data = [[151, -393, 394, 146, -24, 158, 159, 192, -351, 249, 261, 41], [-74, -421, 327, -21, -122, 87, 15, 133, -403, -138, 251, -72], [-414, 636, 180, -101, 235, -269, -60, 1, 541, -570, 297, 24], [72, -890, 637, -46, -257, 465, 262, 504, -846, -110, 630, -153], [-472, 310, -293, 52, 117, -814, -663, -801, 292, -305, -712, 105]]
The entry just right of the smallest entry is 637
The entry just right of 297: 24
Give the entry just left of the smallest entry.
A: 72
The entry just right of the largest entry -> -46
Give the entry just right of -472.
A: 310
The minimum -> -890
The entry just left of 41: 261

[[4951 7133 6275 3552 5853 4279 5160 6521 5522 4470]
 [6042 4667 7631 7193 5694 4835 5212 4965 5613 6750]
 [3037 7963 5849 4122 4612 4862 2835 5949 4066 4594]
 [4465 7003 3730 4344 5781 5093 3386 5396 5823 2730]
 [4710 6414 5505 4262 7150 6341 6519 3656 6908 5588]
 [4291 5744 5866 4348 6732 5800 3710 5352 5825 6527]
 [7687 6056 4429 7975 7181 8284 3771 7075 2831 5753]
 [5632 5229 5350 5798 6108 5581 5967 4945 6540 4276]
 [5596 5363 7396 7196 6105 3888 3986 4963 4948 5722]
 [5325 5653 5356 6024 3945 5801 4398 4993 7557 3427]
 [6998 5895 6794 5400 5722 7124 6268 5177 5221 4653]
 [4184 7705 5933 4580 6228 4765 6369 6671 4023 5207]]
Rows and columns are numbered from 0.
Give the entry just right of 5967.
4945
Give the entry directly above 7396.
5350
Give the entry in row 2 and column 0.
3037
Give the entry in row 1 and column 1.
4667
Give the entry directly above 6268.
4398
Give the entry at row 0, column 0.
4951
The entry at row 1, column 0: 6042
The entry in row 0 and column 2 is 6275
Give the largest entry.
8284
The entry just right of the largest entry -> 3771
Give the top entry of the column that holds the largest entry.
4279
The entry at row 2, column 1 is 7963
Give the entry directly above 5177.
4993
The entry just right of 7705: 5933
Give the entry directly below 5949.
5396
The entry directly below the largest entry -> 5581
Give the entry just left of 6105.
7196
The entry just right of 4262 is 7150
Give the entry in the top-right corner.
4470
Give the entry in the bottom-left corner.
4184
Give the entry just right of 4465.
7003
Give the bottom-right entry.
5207
Give the entry at row 0, column 1.
7133
The entry just right of 3656 -> 6908
Give the entry directly below 5363.
5653
Give the minimum.
2730
The entry directly above the largest entry is 5800
Give the entry directly below the smallest entry.
5588
The entry directly above 5207: 4653
The entry just left of 6024 is 5356

W = [[-13.31, 20.98, 8.42, -4.95, -2.84, 19.04, 14.66], [15.22, -1.47, -13.61, 7.54, 3.37, 2.28, -10.40]]
Report the entry just left of -10.40.
Answer: 2.28
Report the entry just left of 19.04.
Answer: -2.84
The entry just left of 8.42 is 20.98
Report the entry just right of 2.28.
Answer: -10.40
The entry just right of -1.47: -13.61

A =
[[  1   4  -8   9]
 [ -3  22   2   6]
 [ -9 -21   2   1]
 [  5  -9   7  -8]
 [ 11   4   0  -2]
 [ 15   9  11 -10]
 [  9  31   9  -4]
 [ -8 -16 -10   7]
 [ 17  13   4  -7]
 [ -6   6  -3 -13]
 [ -1 -10  -3  -5]
 [ 17  37   1  -4]
 [-11 -18 -16  13]
 [  1  26   2  16]]
Counting starts at 0.
Report the entry in row 0 and column 2.
-8
The entry in row 0 and column 1 -> 4
The entry in the bottom-right corner -> 16
The entry in the top-left corner: 1
The entry directly below the smallest entry -> -9
Report the entry just right of the largest entry.
1
The entry just left of the smallest entry -> -9
Report the entry at row 2, column 1.
-21
Report the entry just right of -6.
6
Report the entry at row 1, column 0.
-3
Report the bottom-left entry.
1
Report the entry directly below 0.
11
Report the entry directly above -7.
7
The entry in the top-right corner is 9
Report the maximum.
37
Report the entry just left of the largest entry.
17
The bottom entry of the column that holds the largest entry -> 26
Report the entry directly below 15.
9

[150  96 225 206 189 155 165 117 183 221  53 194 174 190  51]
The entry just right of 194 is 174
The entry just left of the centre entry -> 165
What is the entry just right of the largest entry?
Answer: 206
What is the entry just left of 165?
Answer: 155
What is the entry just left of 194?
Answer: 53
